(in the rows, 128 means zero)
Group and class of each row
[119 127 126 133 142  87 110 110 128  96  83 123 104 153 126 146  85 154
 119  58 126  90 132 133 130 142 149 110 130 124 122 187 137 128 129  80
 137 113  89  96 131 152 132 124 107 124 120 146 131 141 159 140 171 148
  92 131 121 158 131 122 109  83 114] | Z932 > (30)
[130 114 115 127 124 108 139  92 136 134 107 112 126 124 124 127 104 142
 133  65  80 149 136 132 130 127 118  83 108 139 172 146 134 135 139 123
 133 111 147  83 122  86 131 177 120  80 133 155 127 118 161  95 206 130
  98 125 132 150 121 123 112 130 123] | Z564 > (35)
[123 118 110 133 126 102 139  77 156 139 116 105 141 127 133 129 114 152
 127  63  93 126 142 122 127 149 135 124 112 123 121 116 135 130 143 123
 152 104 129  90 125 119 134 154 164  92 122 140 120 127 153 128 140 125
 135 144 123 161 109 128 105 104 117] | Z564 > (35)
[126 119 123 124 126 118 170  91 119  97 124  89 117 141 127 141  98 135
 116  70  99 107 136 132 144 126 135 112 128 120 135 132 131 126 146 124
 153 114 118  91 118  86 144 166 105 118 114 148 135 136 151 154 164 150
  98 141 118 146 119 133 102  98 108] | Z564 > (41)
[125 114 116 131 133  87 119 111 107  82 105 114  98 155 137 135 123 136
 123  76 143 148 128 141 119 133 139 117 133 115 139 132 136 119 134 102
 138 105  94  87 127 120 131 119 129 141 124 132 108 140 152 118 170 139
  80 135 110 167 131 123  87  93 122] | Z932 > (30)
[129 124 155 147 130 127 160 111 121 126 142 115 115 145 135 113 171 137
 122 132 137 130 109 128 138 129 125 154 127 124 136  95 122 121 117 135
 150 119 140 128 117 125 129 140 156 153 122 118 141 131 127 175 110 135
 126 126  87 162 144 126  87  44  96] | Z190 > (28)
[136 122 120 121 121 117 200 112 131  97 115  99 112 125 141 130 154 137
 126 128 148 123 131 120 136 133 125 132 131 114 122 103 133 141 132 143
 149 135 142 122 125 124 134 116 148 147 114 118 120 155 115 124 144 125
 123 138  62 181 134 120  82  77  96] | Z190 > (28)
[129 117 128 133 121 114 134  97 127 203 130 102 124 111 135 113 147 146
 129  76 106 112 129 120 129 117 147 149 117 126 119 117 130 118 139 125
 126 120 131  89 120  96 131 170 150 105 123 125 151 116 145 158 105 132
 156 124 127 152 116 129 136  88 112] | Z564 > (41)
[154 120 117 137 128 155 180  82 141 129 111 126 135 138 124 128 107 136
 137  82  74 109 153 183 137 109 131 125 108 130 111 124 124 109 135 131
 142 118 125  89 140 116 135 164 134 115 126 147 146 129 154 168 139 141
 112 134 123 150 139 121  99  84 128] | Z564 > (35)
[120 120 116 119 116 101 118 111 111  97 109 126 102 160 132 141 115 146
 138  66 126 101 128 140 123 134 135 114 128 111 138 123 167 122 142 110
 143 102  83  92 130 136 132 119 119 133 121 139 116 137 154 120 179 151
  96 159 138 147 119 127 101 100 127] | Z932 > (30)
[138  86  80 118 131 100 129  91 117  61  42 118 105 130 116 149  59 139
 116  73  89 197 161 143 117 134 120  75 113 141 134 145 141 129 139 143
 167  99 131  85 139  95 134 128  87  93 144 249 114 118 162  79 252 124
  49 167  95 170 110 129  98 187 115] | Z564 > (41)
[137 114 108 123 124 130 140  78 127  80  67 106  96 129 136 139  76 168
 120  75  73 160 147 124 137 131 126 111 117 131 134 142 137 121 131 128
 157  87 126  76 128 128 132 144 104  87 137 157 119 134 166 113 206 130
 103 140 121 155  94 125 107 136 124] | Z564 > (35)
[135 110 156 144 118 101 186  97 124  74 100 123  94 133 140 141 142 138
 107 137 147 190 129 113 129 135 123 129 134 139 143 104 124 146 123 154
 190 131 147 133 113 118 135 104 138 147 131 130 125 145 120 132 171 133
 127 116  40 178 136 105  87  50 101] | Z190 > (36)
[138 127 102 146 117 126 159 100 137  93  88 119 121 123 138 132 102 124
 120 121  86 164 154 135 123 137 123 108 105 142 140 135 124 149 145 148
 127 125 134 121 131 118 148 128 119 105 128 150 128 108 123 120 148 124
 116 142 127 112 119 138 137 132 135] | Z342 > (46)
[122 112 107 120 129  95  85 109 105  93 113 127 113  84 138 133 111 145
 116  58 144 128 118 123 130 145 136 130 131 116 135 146 133 103 133  79
 140 115 106  97 118 146 126 115 120 129 126 131 125 148 136 124 165 140
  95 113 122 162 128 127  93 106 125] | Z932 > (30)
[ 98 119 120 122 131 100 176  82 136  99  94  99 117 133 127 126  85 138
 145  69  59 112 155 126 130 116 128 108  96 118 140 120 131 126 168 146
 138 102 124  72 138 105 129 166 111 117 126 165 133 130 174 130 195 129
 103 148 108 155 126 118 109 112 115] | Z564 > (41)
[142 122 101 145 133 128 175  87 131 136 114  89 125 131 116 114 110 145
 131  98  84 114 134 118 135 114 105 133 117 131 130 122 176 128 119  83
 142 118 137 102 107 132 128 191 125 126 118 136 142 125 153 180 129 138
 136 146 105 122 127 142 109  77 137] | Z564 > (35)
[135 125  84 135 150 108 144  85 121  80  66  93 105 153 136 122 118 131
 115  67  85 206 135 139 153 127 133 122 109 128 135 131 137  86 141 133
 176  80 100  91 133 117 147 146 129 108 126 154 133 128 133 144 169 122
 119 138 111 172 118 111 113  72 118] | Z564 > (41)
[145 103 104 110 119 110 159 138 134  79  80 125 119 130 121 129  88 112
 123 126  37 181 165 137 122 108 116  93 109 143 130 131 141 146 147 156
 137 124 120 119 145 121 146 133  93 107 133 151  83 126 135  93 149 120
 119 140 120 114 113 125 138 193 134] | Z342 > (39)
[127 107 112 130 131 111 181 113 123  93 102 115 110 143 139 149 126 154
 111 152 158 163 134 131 128 127 115 127  85 147 131 134 127 147 136 153
 169 123 147 125 133 129 125 102 141 136  99 136 111 145 134 135 152 131
 231 143  27 161  92 134 104  73 105] | Z190 > (36)

Group, then class
[132 125 123 103 136 137 197 126 138 126 100 129  78 142 132 126 148 136
 132 123 127 139 112 112 138 135 126 136 136 131 114 126 132 108 125 119
 126 133 109 204 122 137 127 131 119 114 133 123 110 119 139 140 129 145
 117 147 143 135 134 139 151 129 146] | Z39 > Z221
[107 150 129 157 121 106 103 121 153 138 126 103 180 112 118 156 104 135
 178 114 167 111 142 119  94 131 121 120 141 115 119 121 122 154 105 151
 137 120 157 171 158 129 137 139 141 125 153 129 175 131 110 120  96 128
 137 111 113 116 121 120  89 126 111] | Z146 > Z952
[119 119 119 130 140 132 124 108 114 133 122 118 126 151 125  93 129 129
 130 117 111 132 149 110 151 132 131 133 124 132 111 129 138 114 127 128
 119 124 125 138 129 143 135 133 130 143 121 125 124 136 128 136 112 141
 130 127 137 128 128 143 123 121 126] | Z39 > Z746
[142 143 116 143 122 123 126 122 146 126 138  98 162 124 134 123 114 133
 159 111 145 114 125 131 109 138 134 114 144 138 122 133 145 147 111 169
 126 123 137 153 117 144 139 131 136 117 133 122 155 130 136 117  90 140
 122 109 120 113 126 123 103 133 120] | Z146 > Z172
[117 113 140 114 131 128 164 142 126 135 116 114 101 127 136 137 127 141
 155 119 124 149 145 100 128 138 130 139 154 133 131 131 141 120 128 110
 125 130 112 157 130 144 133 144 123 124 153 149 123 114 137 142 126 126
 149 142 145 131 119 159 134 133 143] | Z39 > Z835
[134 121 133 118 136 138 174 142 140 127  97 122  74 125 138 116 128 135
 124 117 119 134 117 103 131 137 131 123 138 146 113 130 153 116 115 130
 115 128 106 156 109 139 106 143 123 119 119 130 101 116 145 136 126 138
 120 151 135 131 129 152 157 134 158] | Z39 > Z221
[129 122 120 111 137 138 154 116 128 123  98 120 110 128 124 109 147 138
 124 117 107 138 108 117 137 135 137 140 122 129 102 132 141 106 118 131
 116 136 115 132 104 144 131 132 119 114 119 123 130 125 136 139 129 136
 117 137 153 153 126 151 147 106 154] | Z39 > Z221
[124 125 129 117 114 123 135 125 137 120  85 117  97 108 137 128 137 131
 133 126 122 142 110 105 140 138 133 141 130 127 114 126 149 119 128 121
 123 126 131 147 123 129 140 141 127 129 139 125 118 125 119 134 131 129
 120 140 142 159 125 143 139 127 150] | Z39 > Z221
[126 124 116 117 121 130 120 117 120 125 110 110 139 132 133 103 122 131
 133 112 121 130 141 118 151 137 133 129 133 136 121 125 150 136 118 153
 107 125 108 165 125 153 141 141 144 127 120 121 114 135 129 110 119 139
 131 137 132 138 123 147 122 130 146] | Z39 > Z746
[113 146 134 147 122 110 124 127 142 134 136  99 175 122 120 161 101 135
 185 111 171 121 155 106 106 138 123 128 153 125 120 123 134 147 101 127
 139 118 155 177 141 147 127 151 136 120 159 122 161 134 136 119 101 126
 140 120 118 122 118 141  71 131 113] | Z146 > Z952
[121 140 127 144 129 115  92 160 150 129 126 121 133 130 124 139 109 127
 194 120 161 100 141 129 107 133 125 123 141 120 119 115 130 145 107 135
 148 113 158 169 128 136 133 124 153 127 149 140 183 123 109 118 102 128
 129 116 119 105 121 112  96 138 111] | Z146 > Z940
[115 140 134 147 151 132  91 138 140 130 157 103 119 147 119 139  94 118
 148 124 142 104 159 117  92 125 134 131 146 132 108 131 130 153 107 136
 150 118 157 148 133 141 127 139 131 125 133 140 183 133 122 122 118 123
 151  98 125 102 117 116  94 133 111] | Z146 > Z940
[122 124 117 122 141 134 150 118 131 127 105 113  91 142 130  93 136 126
 125 104 117 133 124 102 149 135 134 141 136 136  92 122 151 106 116 124
 122 136 124 141 114 151 132 136 129 114 119 131 113 128 139 139 115 137
 127 130 155 130 128 147 143 124 148] | Z39 > Z746
[129 148 123 138 122 118 112 132 134 134 114 118 139 134 124 142 112 121
 149 118 141 111 137 145 128 136 123 146 133 132 139 125 130 153 114 132
 137 123 167 137 131 138 121 127 151 126 137 138 147  99 121 124 111 134
 118 129 116 109 127 120 107 134 117] | Z146 > Z172
[116 133 135 152 133 114 100 142 138 130 146 110 114 148 122 122  98 121
 163 135 152 105 142 117 107 131 130 121 147 130 119 122 130 150 118 138
 134 113 141 159 143 138 132 136 143 130 131 140 178 136 117 111 110 128
 138 110 121 100 122 104 101 141 110] | Z146 > Z940
[128 145 125 141 116 122  98 129 166 133 132 113 154 133 131 140 104 129
 161 110 148 108 141 129 103 141 124 116 143 128 126 123 134 150  95 146
 136 127 152 150 123 145 133 132 141 122 147 134 163 132 124 120  96 129
 127 134 125 116 125 132  86 138 122] | Z146 > Z172
[122 119 126 128 122 135 120 124 123 121  91 116  95 130 138 103 126 129
 122 111 119 123 129 118 147 143 123 132 121 137 127 121 153 131 129 136
 115 122 113 147 122 142 133 126 147 144 117 131 119 135 110 125 121 138
 120 140 140 140 128 138 155 129 141] | Z39 > Z746
[138 122 111 116 155 147 175 121 151 111 106 112  74 122 136  98 158 134
 115 114 114 130  92 123 126 127 134 128 129 139  82 136 148  96 109 135
 122 139 117 134  98 133 125 133 116 119 121 124 103 115 145 142 123 136
 121 133 155 153 126 151 162 130 144] | Z39 > Z221
[109 136 125 165 132 109 128 117 142 124 125  99 161 124 112 149 108 129
 183 121 168 116 147 112 111 131 132 134 144 122 101 133 124 147 107 139
 131 119 143 168 141 149 126 145 120 119 139 128 150 131 133 118 107 129
 137 109 112 133 121 133  92 113 112] | Z146 > Z952
[114 137 123 152 162 137 130 129 139 127 145 110 105 150 119 115 108 117
 140 129 152 108 136 112 103 120 136 120 145 131  93 135 126 131 109 144
 154 119 140 150 127 148 123 133 128 110 118 132 178 135 135 131 101 136
 143  89 136 116 118 124 113 127 123] | Z146 > Z952
[139 126 130 126 127 128 139 139 121 136 134 138 131 128 135 113 140 119
 151 121 120 133 128 113 139 131 129 133 132 137 119 127 142 118 127 126
 116 127 132 135 122 133 129 128 132 128 129 130 131 121 138 139 113 130
 130 139 140 123 129 141 135 131 129] | Z39 > Z221
[126 128 120 116 138 128 141 128 127 120  99 115 103 117 137 115 140 142
 129 101 121 135 108 110 130 150 133 134 133 140 106 135 149 118 109 122
 128 132 128 142 112 139 123 144 129 123 136 128 117 127 135 137 124 131
 123 142 142 157 129 156 130 128 154] | Z39 > Z221
[128 121 118 124 135 134 171 126 142 119  85 123  72 128 129 122 137 130
 120 114 129 121 109 116 132 129 126 136 129 126 119 129 137 118 120 122
 136 126 129 142 122 119 139 129 137 124 133 130 133 115 121 140 122 141
 106 140 137 138 125 137 138 132 123] | Z39 > Z221
[112 127 130 118 125 113 176 127 140 126 102 105 120  99 124 146 134 148
 160 116 139 143 134  86 125 140 131 138 146 133 121 126 147 120 124 116
 117 128 123 163 128 139 125 152 127 116 147 123 122 122 142 137 119 124
 134 145 145 143 132 156 124 126 157] | Z39 > Z221
[136 139 126 140 158 140 179 120 150 127 151 110 128 121 127 141 125 137
 156 123 145 115 118 126 104 129 134 123 140 126 103 136 124 117 104 143
 140 131 148 142 122 133 117 137 109 115 137 134 149 123 153 130 104 140
 134 119 134 109 129 123 118 128 123] | Z146 > Z952
[115 143 132 146 126 101  89 135 130 134 128 109 146 140 120 154  95 122
 160 121 158 108 148 123 121 132 123 124 139 136 124 123 130 146 118 131
 134 100 152 149 140 125 136 123 126 129 140 140 180 133 112 116 113 126
 125 103 118 101 134 113  98 137 104] | Z146 > Z940
[118 143 152 135 118 118 177 135 138 145 113 109 118 140 140 135 135 137
 185 109 141 142 158 105 143 155 134 141 146 132 127 113 145 108 125 107
 111 118 139 169 137 141 132 145 138 117 145 125 136 116 137 142 107 138
 129 145 144  96 130 143 113 134 126] | Z39 > Z835
[126 126 127 126 132 131 132 122 119 139 121 110 124 146 137  77 133 132
 154 115 105 140 152  99 143 132 141 133 138 138 106 120 140 116 120 125
 114 138 137 138 132 148 134 150 129 116 112 140 129 134 141 143 102 137
 131 147 157 121 126 153 124 122 130] | Z39 > Z746
[124 121 120 129 140 133 150 124 123 131 125 118 116 142 132 108 125 127
 135 112 119 139 142 106 140 135 133 134 130 142 112 119 141 111 118 129
 114 125 121 152 133 140 119 136 126 123 125 125 111 137 131 133 119 137
 133 125 150 132 123 148 131 119 136] | Z39 > Z746
[137 146 122 142 138 124  92 129 137 129 140 123 131 149 127 131 112 121
 135 123 141 106 147 143 112 128 131 124 143 128 158 140 135 148 115 143
 126 120 141 139 127 134 154 130 144 123 128 138 167 136 132 115 117 134
 126 113 112 110 129 122 109 137 123] | Z146 > Z172
[122 135 124 120 137 138 175 122 140 106 115 117  99 108 129 120 135 140
 151 118 126 133 111 107  91 115 137 137 136 132 104 132 147 120 123 147
 121 130 118 167 116 136 129 142 119 121 133 123 119 111 142 129 114 135
 128 133 145 143 124 148 144 131 147] | Z39 > Z221

Group, then class
[147 139  95 145 164 138 129 161  98 165 172 112 178 120 148 128 186 138
 133  98 165 167 135 115 187 163  87 139 134 127  74 145 103  56 125 125
 172  96 131  93  75  90 163 139 125 101 185 120 153  94 117 116 106 157
  88  84  61 143 101 149 133 100 132] | T > Y
[139 148 130 154 149 152 119 153 129 134 135 126 170 122 123 128 143 152
 138  85 150 155 133 132 124  98 130 101 177 118  87 126 102 154 129 117
 153 111 131 123 128 138 151 110 135 139 163 163 138  88 116 106  59 140
  90 109  97 139 119 136 111  98 134] | M > D
[127 147  57 171 145 151 141 183 121 161 163 112 193 153 134 143 168 149
 135 148 158 166 134 119 137  90 116 129 151 119  62 135 154 114 122 126
 167  80 132  98  74 125 107 118 102 128 202 135 161  58 124  98 118 168
 108  82  88 163 104 139 126 129 125] | T > Y
[115 103  97 119 116 129 117 169 113 163 162 114 153 135 135 142 169 121
 109 125 170 173 136 123 125 167 119 145 146 118  60 123 123 102 131 138
 135  95 144 131 121 129 125 130 132 133 144 109 118  64 134 101 128 139
  84  96 109 107 128 103 137 126 145] | P > S
[142 168 104 148 163 144 129 158 116 139 144 115 171 132 148 121 149 144
 149 105 157 153 138 120 155 117 109 120 148 131  93 139 116 106 116 120
 156 106 127 107  76 102 144 137 124 113 169 131 141  87 107 119  87 149
 100  91  89 129 107 146 111 124 126] | T > Z
[129 111  98 142 113 138 115 161 104 163 175 110 179 136 133 144 192 124
  97 117 175 169 142 130 140 145  67 166 143 104  56 136 112 115 137 143
 123  93 141 129 146 139 139 130 132 137 147 136 131  64 117 101 120 142
  84 106  75 171 129 120 153  96 141] | P > G
[142 125 112 132 144 160 117 177 118 165 152 119 169 130 124 144 175 137
 118 101 163 146 131 130 152 156 125 141 130 111  78 127 112  87 142 126
 144  92 144 121 122 114 135 129 127 113 156 131 126  89 133 117 121 139
  82  80  84 137 113 128 134 133 135] | J > W
[141 144  92 158 152 134 136 141 116 144 155 113 174 136 141 133 164 135
 130 138 155 152 131 124 157 119  97 132 137 122  91 138 139 116 126 114
 140 112 127  95  76  94 127 148 123 120 158 126 139  75 120 108 118 158
 104  95  75 145 104 135 121 130 133] | T > Y
[138 125 100 156 125 147 128 134 118 145 156 128 166 137 122 129 166 141
 118 143 146 142 133 131 147 114 111 130 129 117 102 156 123 129 122 131
 121 125 129 120 124 122 128 125 117 136 153 148 140 103 134 114 134 170
 127 120  96 161 122 139 128 100 138] | T > C
[163 144 123 161 159 173 131 137 114 122 134 126 148 133 130 126 140 150
 146 110 140 129 154 141 141  82 129 110 157 122 115 129 114 142 117 108
 148 112 137 122 116 127 147 136 130 128 164 144 145 114 130 115  83 150
 126 137 103 134 123 149 114 117 136] | M > B
[142 140  97 143 171 163 129 162 111 144 154 120 178 134 142 122 169 152
 138 111 166 156 139 136 174 135  97 128 130 131  96 131 105  76 125 123
 149  88 130 102  93 113 142 138 119  95 172 132 151  89 115 114 110 145
  92  87  81 138 107 153 121 126 132] | T > C
[141 114 119 137 115 135 114 170 119 151 165 112 156 128 126 154 164 121
  91 101 169 157 136 125 118 151 130 141 145 109  44 134 136 119 129 135
 128  96 157 131 139 114 120 144 149 141 135 118 112  55 147 104 123 140
  78  88  99 135 123 145 149 134 145] | J > H
[117 148 118 142 161 117 132 157 137 120 140 107 143 119 124 134 142 139
 154  82 142 131 114 123 162 113 105 117 150 142 114 128 149  99 121 100
 181 114 115  98  58 100 127 145 131 123 165 112 136 117 119 129  91 148
  98  89  60 117 115 125 124 143 123] | T > Y
[152 118 119 141 137 186 118 180 105 168 171 116 173 123 110 147 192 145
 104 109 175 173 139 137 161 149 116 134 147 124  50 140  97  96 128 119
 150  86 150 121 136 118 145 128 143 125 187 137 138  84 142 114 101 140
  73  99  58 154 108 126 132 109 140] | J > H
[146 129  95 157 143 143 138 145 103 145 181 108 176 128 136 138 181 140
 118 129 161 176 133 118 171 123  89 139 134 120  60 145 127 106 120 123
 139 102 135 101  95  93 142 150 134 131 182 124 146  75 131 110 118 160
 101 104  65 163 103 137 132 107 141] | T > Y
[148 158 116 145 193 175 128 175 110 130 142 109 164 124 133 113 145 151
 159  89 154 138 144 137 177  91 110 104 151 147  92 131 119  71 100  97
 186  84 136  99  65 107 145 156 137 107 199 120 144  82 115 132  70 156
  87  89  69 102 109 149 117 148 135] | T > Y
[182 163 145 159 181 194 107 158 109 142 137 124 163 117 127 127 155 152
 144  61 157 136 147 157 163 112 137  99 170 137 109 131  91 120 132  88
 157  97 143 108 103 109 171 135 140 120 175 156 134 108 115 123  48 150
  85  93  80 115 107 146 108 123 139] | M > D
[143 128 129 125 149 166 114 178 118 154 149 126 165 124 133 133 157 138
 123  86 155 157 135 141 150 159 128 130 143 128  84 129 102  71 124 117
 164  96 141 118 130 131 145 133 140 119 176 123 142  98 136 123  95 142
  83 102  94 127 117 132 134 127 135] | J > W
[137 139 109 138 153 141 127 134 123 154 145 123 157 130 145 120 135 130
 114 132 155 167 131 124 151 137 102 129 139 127 102 135 119 119 132 135
 131 117 131 112 101 105 142 130 124 119 143 128 132  92 108 110 114 142
 100  95  92 140 113 132 115 121 129] | T > Z
[133 136 107 127 148 156 124 174 125 157 153 120 155 133 134 133 154 127
 118 123 164 173 131 127 128 153 127 131 156 135  77 131 140  95 122 123
 158  90 142 113 103 120 127 124 134 132 173 113 136  83 123 105 112 147
  87  92  95 124 116 117 121 146 139] | J > H
